Each row has a class, written after it.
[ 16  16 -14  76  14  10  10 -21  24  -5  -8 -61 -62  21 -43  52  14  35
  16   2 -48   6  -4  33  53  10 -30  12 -21  58  11   6  29 -21 -78   9
 -12 -15  -1   0 -47  -1 -29] => Z_547
[ 52 -20  -7 -47  -5 -10  26  14 -19  -8   7 -14 -19  30 -36   9  -5 -17
  17 -10  12 -18   7  54 -36  26 -35  -9   2  15  10  -2   8  12 -37   0
  21 -19   8  52   2 -18  43] => Z_473
[ 27 -30   4 -39  -4  24  23 -29 -21  -3  16 -31  35  14  -4   8  -3  -8
  31  -1  31  13  45  -1   9   7  -5  16 -43 -10  -5 -22 -14   3  -7  10
   6   2  51   4  48 -46  30] => Z_485
[ 54 -22 -25 -12  12 -15  -6  11  15  42  41 -91   5 -36   0  47 -42 -28
   6 -40  -8 -28   5  74 -25 -40 -18  -3  53   7   5 -19  47  30  -8 -33
  21 -18 -33  20   5 -39  37] => Z_419
[ 13  -1 -23  25   9  -9  -3  15  -7 -18   1 -30 -42   4  11   8 -10 -13
   3  13  -5 -31  -8   6   4  -9  13   5   9   7  -1  -6 -13   9   5 -16
 -33  10 -20 -19 -17   4  -9] => Z_621
[  7   4  10  14  12  -5 -17   8  -4 -12  -9 -12 -27   8  22   8   5  -1
  -2  13 -22 -34  -2   5   3 -11  -2   4 -19  13 -12   4 -20  12   1   7
 -24  15  -6  15 -16 -13 -20] => Z_322
[  2 -14 -28  22  15   8   6  17 -22   8   9 -27 -31  14   9  16  -3 -10
  10  17  -8 -11   2   7   4  17  -2 -20   6  16  -3  -8  -3  -7 -24 -20
 -26   6  -7 -34 -38   3  -5] => Z_473
[  3 -15  -9  -5  -5 -30   1   6  14 -22  -9 -31   3  24 -23  26  -2   2
   6 -13  -5   0 -16  10  -6  -6  -1 -10 -15 -19  29  -8 -15  63  12   4
  -1   1   3  14  -1 -19  14] => Z_31
[  3  12   8  19  22  -8  -1   3 -15 -19   0   7 -18  12  19 -10  11  -7
   5  12 -18 -34 -14   8   4 -13   0   4 -19  -1  -6   9 -23  20  13  25
  -7   8  10  37 -14  -5 -29] => Z_171
[-13 -18  -3  -3  -2 -15   1  12   0 -54 -10  -4   5   9 -29  21  -3   3
 -11  -9  -8 -12 -17  13  11 -11   6 -22   5   1  23   5 -18  36  15 -20
   4  -1   8   1   8 -18  13] => Z_898
[ -9   1  -9  -2 -10 -21   3  12   9 -11  -4  -7   8   9 -35  15   6  11
  -7 -10 -10 -29   5  14  -8 -20 -14  -7   4  -4  17  -5  10  24  -3 -12
   5   8  11   4 -13  -7  15] => Z_485
[ 20 -16  10  -3  -5  -2  40 -16 -44 -34  27 -41  10 -15  15  -8 -16 -21
   0 -39 -36 -41 -20 -21  43 -15 -77  21 -56   2  59  -7   9  17 -72 -30
  -1 -48  -5   3  54 -30 -15] => Z_154
[-11  -5  -5 -31 -17  -9  16  18  -1 -40 -27 -14  -5   4   2   9  -8  12
 -15   8   5  -4   6   5  24  -1 -11 -33  -2  -1  34  -2   0  29   1 -18
  14  -7   7   6   1  -6  10] => Z_171
[  1 -11 -36  -9  -1 -16   2  23  -9 -33   3 -13   1  -1 -23  16  -5  12
  -6  -5 -16  -2  -2   9   4 -26  -4 -23   1  -5  -1 -13  14  37  -4  -4
   6   2  21  11  -2  -8  22] => Z_171
[ 15 -13 -26  25   5   6  -9  19 -19 -30  12 -19 -24   7   0  16   1 -19
  18  14  -2  -1   3  13  -2  23  18   2  16  26 -13 -15 -18  -1   1 -12
 -25  28 -12 -43 -29   2 -17] => Z_322
[  3   0  -5 -11 -18  -2   5   6  18 -23 -18 -36   0  20 -17  10 -13  27
 -18 -15  -3 -20   0   9  -2 -17   1 -27   9  -1  24   0  10  23  -3 -23
  12   4  11  25  10   0  29] => Z_759
[  4  17   4  13  16   4 -22   3   1 -26  -5   1 -33   8  24 -23  14 -13
  -1  13 -13 -36 -18  11  17  -5   0  -5 -20  12  -6  10 -31  18  12   9
 -12   9 -12  13   9  -8 -35] => Z_621
[-41   3  19 -46  33  27  15  10   0 -18 -33  -4 -30  40  44   6  55  -9
 -25   6  35  43  43  21  61   7 -15  27 -15 -31   6 -22 -14   3  42 -42
  22 -19  12 -68  11  39  23] => Z_621
[-57 -13  39  -7  15  21 -12  12  -5  -9   6 -45   5 -27  49 -59  -7   1
 -42  41  22  31 -42   3  49  22 -25  -6  20  18 -18   8 -21 -11  54 -22
  47  13 -31 -35  26   0 -48] => Z_322
[  3 -16 -32  13  -9  -4  -1  22  -9 -17 -18  -8  14   4   2  28   3   0
  -7  -3 -12 -13  18  16  -6 -37  -5  -7   4 -10  28   3   6  41   3 -12
  -6  10  17  14 -17 -17  22] => Z_31
[-82   9  45  45  21   7  23 -39 -57  53  31   7  40 -43  -5 -57 -10  12
 -10 -39   3  10  23  40 -10  -9   9 -32  49  -4 -35 -10  44   2  22  -1
  39  -1 -29   2   7   7   4] => Z_898
[-22 -35   8 -29  -1 -10  42 -10  23  17  14 -10 -23  66 -24  -8  38  35
 -24 -35  -4  55  15 -16  25  -3  22  29  33 -11  -3 -18 -18  24  71  13
  29 -35  50 -67  36 -11  31] => Z_419
[ 11 -10 -11  11  10   3  -9   1 -29 -16   1 -13 -16   1  16  10  -9  -1
  -1  26  -9  -2  -2  10 -14   9  -3   4   9   9  -3 -12   1 -12  11 -17
 -21  -3  -5 -17 -26   9  -8] => Z_154
[-24  18  -8  21  29  52 -12  -8  17  23 -11 -26 -46 -14  12  -3  54 -38
  12  -4  45  74  -2  -6 -56  62  14  31  41  -5 -20 -18 -42  56   6  21
  39  -2 -17 -75 -40  24 -25] => Z_31
[ -2  -6 -28  -7 -15 -17   4  15  13 -45 -10 -17 -18   7  -7  28   1   8
 -24   3  -4   6   6  15   5  -9  -3   0  24   5  17  -8  -3  39   6 -10
  17  -7  11  -9   4  -8  18] => Z_547
[-10  13  26 -39 -39   2 -12 -47  38   7 -45  -6  28 -26   7  58   6  -1
 -68  26 -10  35 -58 -38 -49  50  -1  23  -1  20   7 -14  17 -31  -9 -27
 -21 -17 -52  16 -38  23 -39] => Z_621
[ -1   6 -23  32  22  -3   6   9 -15 -23  14 -37 -28  11   7   5 -14 -13
  26  -3  -4   2   6  15  -3  24  12 -17   4   6 -16 -17  -9  26  -4 -19
 -29  16  -5 -34 -23   4  -9] => Z_898
[ 33 -13 -15  18 -26  11 -10   4 -29 -47  32 -29 -18  57 -46  -1 -10  21
  44 -36  21 -36  36  43 -21  30 -63  -4  43  16  43   0  56  29 -38   6
  15  12  37 -24   4   8   0] => Z_621
[-13  28  57   2  31  31 -22  -6  20  16 -44 -13 -21   3  42  19 -13   8
  17  41 -21  18  40 -19   2 -55 -18 -13   7  13  14  -6  51   3  41   4
 -21  -3  15   2  -6  21 -53] => Z_322
[  9   0  10  33  28   1 -18  11 -13 -34  -4  -7 -21  25  37   5   6 -20
  16   4 -20 -24 -22   8  14  -6   1 -10 -35   4 -11   9 -31  32  16  10
  -6   9  -2  18   7 -29 -26] => Z_898
[-27  65  22  46  12  21 -19  14  -1  22 -88  33 -22 -82 -41 -20  14  33
 -10  10 -30 -11  18  14 -50 -79  -3 -40  14  -9   2 -43 -12  20  57 -23
   2 -24 -67 -33 -55  14 -57] => Z_154
[ 13   5 -25  20  16  13  -8   9 -23  11   2 -12 -33   6   9   8  -4   6
  10  10  -5 -24   1  17  -5  14   8 -25   6  15 -16 -13 -10 -13   7 -18
 -15   5  -7 -24 -23  -1 -16] => Z_473
[ 20 -12 -18  -6  -9  25 -32 -16  -9   5  21 -20 -19   7 -15 -20   2   6
  -8  -1   6  22 -32   5 -13  -9  28  -3   5   2  -2  13   6   2  52 -16
   2  -7   4   1   7   4 -13] => Z_419
[-70   7 -21 -10  23   6 -48  18  37  15 -32  12  27 -15 100  62  30 -58
 -16  10  -4  50  21  24  18 -17  15 -19  35 -26   3 -13   0  16  74  -5
  34  -9 -18 -55 -54  20 -32] => Z_621
[  5   0   7  20  19  -3 -23   1 -13 -15  -6  -7 -15  -2  36   7   6 -11
   0   7 -15 -28 -13   5   5 -10  -5   1 -26   0  -3   3 -31  13  11  12
  -7   6 -19   1 -13 -14 -26] => Z_154
[-33 -22  -9  -9  29 -35  32   3 -13  36  37 -41   6 -27  51 -25 -41  -8
   8  13 -35 -56 -48 -49  38 -13 -43  -7 -71 -30  27   0   0  -8 -20 -28
 -44  -2   4  -3   4 -16  31] => Z_154
[ 12   7  66  26 -26  15  31 -30  84 -60  16 -55  28  37  -7 -51 -16 -17
   3 -30   3 -43  50 -12  -2  21  14  23  13  38  -1 -35 -15   5 -54  -9
 -31   4   3  -9   7 -20 -39] => Z_419
[ 31  -5  21  11  26  13 -25  22   5 -14 -46 -58  25 -23  12  -3 -18  32
 -36  44 -15 -48 -11  33   4  21 -50 -26   3 -15  27 -61 -35   5  16 -38
  23  30 -50 -99  29  -8  -2] => Z_154
[ -31   -8   16   10  -26  -16   25   38   19  -28  -22  -12   47   33
 -109   28  -14   18    5    9   -6  -48  -15  -53  -37   -1  -18  -51
    3  -14   37  -52   23   24  -58  -12   26  -20   21   22   -4  -26
   29] => Z_621
[  8 -31  39 -13 -41 -37 -18  29  90 -17 -14 -79 -19  31 -58  21  13  31
  24  56  48  49  46  41 -32  13   5 -20  43   9 -12 -26 -19  44 -18 -16
 -51  17 -27 -47 -21 -10  43] => Z_759
[ 26  -3  63 -66  54  23 -32 -46  21 -44 -41 -78 -43  -7  11 -11 -51  26
 -63  85  45   9  14  -3  16   4 -26  47  20 -30  62  -4  12  14  53  34
  27  -9  24 -31   5  40 -18] => Z_419
[-20  20  22 -16  17  -1  43 -20  29  12 -34 -92  -4 -21   1  -6 -15   2
   1  37  54   7   2  50  -5  33 -24  -1  -2 -43  42 -19 -37  51 -18 -20
  41  -4  34  31  33  26  48] => Z_154
[  1  -9 -34  20   6   0   1  12 -23 -18  14 -29 -22  10  17   4  -8 -10
  15  13  -7 -11   3  -2   1  -1  15   2   6   5  -8  -9 -26  -8  -3 -18
 -36  11  -4 -21 -27  12  -3] => Z_759
[ 25   5  12  19   0   1 -14  -4  -4  -7 -10 -36 -23 -17 -39  14  10  -7
  13  13  22 -28  -4  47 -45   3 -13  12   0  11  12 -22  11  22 -10 -26
   2 -28 -26  31 -36 -22   8] => Z_31
[-50  47  -1  32 -10  38  -4   2  29   0  -8 -16  15 -51  43 -56  -7  -6
  32  22  43 -15  51 -18  -8  51 -23 -30   7 -29   5 -35 -35  23 -61 -13
  12  32  -8 -74  24  26  -5] => Z_547
[-13  30   7 -12 -28 -21  -6  60  -3  21 -35 -35 -24  40   3  13  21 -12
  52  -3  51  30  23   6 -11   7  10 -27  -2  27 -40 -37   8 -23  21   9
  47  30 -45  -4  22  46  12] => Z_322
[-32   8  48  20 -26  11  13  -3   9 -20  11 -16   0  18  23 -12   4   9
  -5 -45  82 -22 -26 -19 -45  21   0  39  36 -26  -9 -17   8  17  28 -49
  46  31 -18   3  35  45  30] => Z_759
[  6   2  -7   4   5   5 -24   3 -31 -19  11   2 -12   8  24 -27 -14  -1
  -6   1  -9   4   0  17  21 -38  24 -27  -6  -6  -6  20   5  -2  45  -7
  -2  -3 -15  24  10   2 -17] => Z_759
[-56  13  76   8 -12   9  -1 -39 -24 -10 -18  59  20 -10   5 -18  13   1
 -14 -23  13  10   3 -50 -53  -3  25   6  18 -19  -4 -63  39  13  59 -22
  11  -9 -35 -42  18  38 -14] => Z_322
[-41   1  47 -32 -12  -6 -15 -14  34 -34  -6 -18  15  11  76  18  -7 -52
 -23  30  42  31  -5 -23 -18  71  37 -17  71 -20  42 -14  -7  33  10 -21
  16   2 -32 -56  24  62 -17] => Z_171
[  6   6 -20  10   8 -14  -1   9 -20 -20  22 -26 -20   3  -2   2  -4 -12
  12  14  -7 -18   0  -5 -15  15   5  -1   8  12  -9 -19   1   8 -16  -1
 -32   8  -4 -19 -32  15 -20] => Z_171
[  6  -3 -31  22   1   0  -2  19 -13 -16  14 -24 -28  10   7  38   3  -5
  28  11   2  -3  -4   8   2  14  -8   5  13  19   0 -13 -11   5   1 -22
 -18  19  -7 -33  -9   2 -10] => Z_547
[ 23  26 -29  37 -57  10  33 -15   3 -30 -16  44 -61   4 -50  -8  42  49
  14   4  39  81  53   9  35  38  15  15  -3  31   6  19 -14  17  15  51
  31 -37  45 -35  -2 -53 -46] => Z_485
[-11  -6  -6   4 -19 -18   7  11   8   2  -6  -6  -4   4 -22  24   4  11
 -16  -5  -8  -3  -5  15   5 -16  -4 -13  23   2  37   5  14  28   9  -7
  12 -10   0  10 -18 -11   2] => Z_419
[-74  -2  50  -2  26  33  61 -43  34   3  10  20  14 -18  78 -13   8 -31
   6 -73  38  52  55 -25  26  27  36  43  12 -21 -48 -10 -54   7  38  -8
   6 -12  -3 -61  -9 -18 -15] => Z_898
[   6   18    5  -15  -18    2   19  -32   33 -114  -12  -40  -37  -29
   50  -42  -39  -11   24   15   50  -20   14   -7   14    1    4   13
  -15   40   18  -39    3   48    6  -11   -1   16   37   31   62   -1
   17] => Z_759
[ 27   5 -24   3   7  24 -16  -3 -18  14  -5 -12 -16   1   4 -23  -9  -1
 -18   5 -33  36 -36  14  -7 -35   7 -11   0 -16  -4  18  -3   4  73 -22
  -9 -22 -12   3   5   5 -50] => Z_621
[ -1 -19  -9  -5  -2 -25   8   8   6 -31  -4 -45  12  25 -30  20  -2  11
 -14 -25 -16 -22  -9  18   0 -21 -11  -7  -6   5  12  -3  -2  38  10  -6
   4  10  22   8   3 -22  23] => Z_898
[-10  -4 -22   9   0   8 -21   5  -4  16   6  -6  17  17   6 -30  11   6
   2 -21 -26   7   3  13   4 -30  15 -24  -3 -13   7   4 -13  12  80 -17
  -8  -8   2 -32 -12 -14 -33] => Z_31
[  1   0   5  19   6   6 -11  -2 -36   1  30  12  15  30 -17 -15   2 -16
   7  -3 -10  14 -15  28   0 -24  11  -9  -1  -5  -4  27  33 -10  38 -21
  -7  17  -3  32  -9  21 -30] => Z_485
[  1  -4  -6   9  -1   4 -16  -2  -1  13  24 -15  -3   7  -7 -23   3 -13
   3  11 -10   9 -23   7   6 -29  24 -11   9   0  17   8   7   2  49 -18
  -5 -13   5   4  10   4 -24] => Z_419
[ 12 -19 -15 -11   4   2  -3   8  -3  -6  -5  -5   9   4 -14  16  -1  -6
 -12  -6 -12 -13 -15  14 -13 -23 -10 -11   3 -13  17  -1  -7  15  14 -15
   7   0   9   1   2   1   8] => Z_473
[  7 -10  -3  16  21  22 -31  -3  30  -1   2 -33  22 -66  33  -2 -20 -21
 -11  38   0 -44   5  53  20  10 -31 -28 -20   5  26   7  12 -15 -36 -19
  21 -19 -12   7 -49 -62   8] => Z_154
[  7  -3  -5  -5  -6  14 -14 -15  -2  -3  11 -11  16   1   1 -16   3  -6
  -6  11 -15  16  -4   8   4 -14  32 -24   7  -4   7  12 -11   3  34 -11
 -16  -9  10  -3  11   3 -34] => Z_171
[-50 -18 -12  19   4  21  23 -32  -3  54 -42  62 -22   0  87  46  14   9
  -3   3 -19 100  27  27  23  42  17   1  25 -19 -10  17  13 -63  24  11
  46 -69   3 -15 -59  27  34] => Z_154
[ 11  -1 -17  14   4  13 -19   1 -16   7  11  36  -6  -3  18  -6   0 -16
 -13  17 -30  -5 -31  12 -10 -16  14 -15  12  -4  10  20  14 -11  57 -27
 -11 -28  -3  13 -15 -16 -34] => Z_621
[  56  -13   26   54   14   20   39   29   20 -110  -45   -5  -21   13
  -56  -16  -43    4  -34   27    1  -10   -3   31  -13    8   19    5
   22   11   -6    0  -26   42  -40    7   15   47  -10   52  -24  -18
    8] => Z_322
[-61 -24  -2   2  -5 -49  16  35  31  29 -15 -91  11 -14  33  43  24 -25
 -17  57  23  -4  13   1  60  -9  -3 -14  50  28  61 -27 -30  28  31  33
  69   2  -4 -87  35 -39  11] => Z_547
[  0   8 -29  14   0 -16  -2  19  -8 -15  12 -30 -25 -10   6  19 -15 -20
  11  10  -7 -13 -11 -11  -1  11   8  -4   4  17   1 -16   5   0 -12 -16
 -19   5 -12 -20 -28   8 -17] => Z_322
[  2  29   7  17   3 -25  32   2 -11  34  -1 -23 -14 -30   9  15  13 -15
  27 -44  -8 -33  26  31  -3 -11 -50  23   1  16   6 -17 -13   3 -38  32
  45 -45 -23  12   5 -20 -14] => Z_154
[ 16 -10  -9  12  13   3  -7  -1 -18 -10  -3 -15 -17  12   4  20 -10   5
  -4  14 -15 -21  -8  25 -25  25   4  -5  13   4   1 -14  -6 -13   2 -30
 -23   1 -14 -16 -40  11   6] => Z_154
[  2  -7 -17  29  19  -2   2  17   5   1  -4 -40 -21  10  11  18  -8  -6
  23  13   1   5  15  16   5  10   1   7  15   1  -4 -12 -21   6   3  -2
 -14   3 -10 -27 -33  -1  -7] => Z_31
[  4  15   2   0  10   3 -15  15   3  -1  -4   0  18  29  -8   5  -2   4
 -16 -18 -27  24 -19   8  11 -21  11 -28  -4 -12   3  18   8  -6  65 -27
   3  -6  -6  -8   5   7 -43] => Z_898
[ 12 -12 -32  20  11  -2 -25  11  -6 -16  21 -22 -26  10  -4   7  -5   2
  17  20 -11 -16 -13  17  -1  11   7  -3   6  20 -23  -4  -9  -6   7 -15
 -29  29  -4 -28 -24  -1  -6] => Z_485
[ 17  10   6  19   6  -7 -17  16 -18   1   4  15  -2  24 -10   8  -3 -21
  -3  15 -35   1 -31   5  15 -25  29 -30  -2  -7  34  25   6  -7  46 -13
  -5 -12 -12  15   9   9 -51] => Z_322
[ 25  50 -14  14  25  21  -9  -5  -7  26  -1   0 -24 -16  18  43  14 -16
   0  15  15 -21  19  18  18  15  10 -11 -22 -16   6  -4 -14 -13  -9 -11
  22 -58  15  14  -2 -24 -44] => Z_473
[  7  12   3  15   8  -5 -22  12   0 -21  -4  -5 -25  15   3   6  10  -7
   4  19  -8 -12 -12   7   9  -6  -2   2 -20  10 -11  13 -12   5   1   3
 -12  14 -14  17 -17  -1 -31] => Z_485
[ 24 -15 -28  33  -6  10 -42  55   5  12  20 -46 -17  49 -21 -29   0   0
  -2  22 -24  49 -57  -7 -69   5 -47  -9  31 -13 -59   3  28   2 -42   0
  34 -14  -3  17   9  53  -3] => Z_473
[ -3  -7  10   1  -5   8 -32  33  50 -45   1 -43  32  11  17   3 -38  19
  28  -1  29 -26  17  58 -31  -7 -39 -11  53 -20 -19  -5 -13  40  10 -51
   7  30  17  41  24  10  18] => Z_31
[ 18   1 -38  26  -7   5  -6   9 -21   0  30  31  -1  25 -28 -15   4  16
 -11  -9 -19  11 -39   7 -18 -11  20   3   2 -24 -14   5  12  -7  53 -27
   4 -14  26  27  -8   6  -8] => Z_419
[ 10   0 -22  12  -2   8  -9  11 -24  32  11   3 -17  18   9 -13   6  12
 -12 -11 -23  15 -20   6  19 -29   4 -26 -17 -11  -5  35   1  -8  38 -19
 -13  -9  -7   1   0   4 -35] => Z_473
[ -3   5 -10  -8 -13  -5   3  10  24 -26 -24  -7 -17   2  -4  10   2  14
 -21   0   3 -15 -17  16  24  -7   4 -14 -13   9  24   5  -2  22   8 -17
  14  10   1  31  -6 -10  16] => Z_419
[ 27 -49  22 -26  -8   3  -4  12  51 -30  18 -77  -3  24  -2 -27 -59  -9
  -2  47   6  45 -58 -47 -30  41 -43  25  45 -38  18  28 -61  28 -34  28
  29 -13   2 -16  71  19  -8] => Z_547
[ 38 -17  30  -7  45  49 -20 -12  -9 -61 -19 -30 -22  -9  20  27 -19 -56
  32  34  31  63 -14 -15  -3  -7  13  -3  -6  -1  22 -59  37  28  18 -14
  33  -6 -30 -37  53  22  11] => Z_759
[ -1 -11  -5  20 -13 -26  -1  19   2 -20  -2  -6  -8  18  -5  -6  -1  -2
 -21  -3 -12 -32 -21  20  -4  -9  12 -19   8 -10  11  11  -9  38   7 -14
   9  16 -17  12  -1 -13  19] => Z_485
[ 11   0  12  18  21   8 -16  -3 -16 -22 -14 -12 -16   4  35   9  12 -11
   9   9 -22 -33 -14  15   9 -19 -12   5 -32   6   0  -4 -36  10   9  -3
  -8  -3  -5  18   7 -13 -20] => Z_154
[  6  11  -3  18   5   9   0  -2   0  -8   1  -9 -27   5  18 -21   3  -9
   6   3  -2 -16 -16   5   6  12   2   2 -19  11   0   0 -16  11   1   3
  -3  12  -8  15 -16  -5 -18] => Z_419
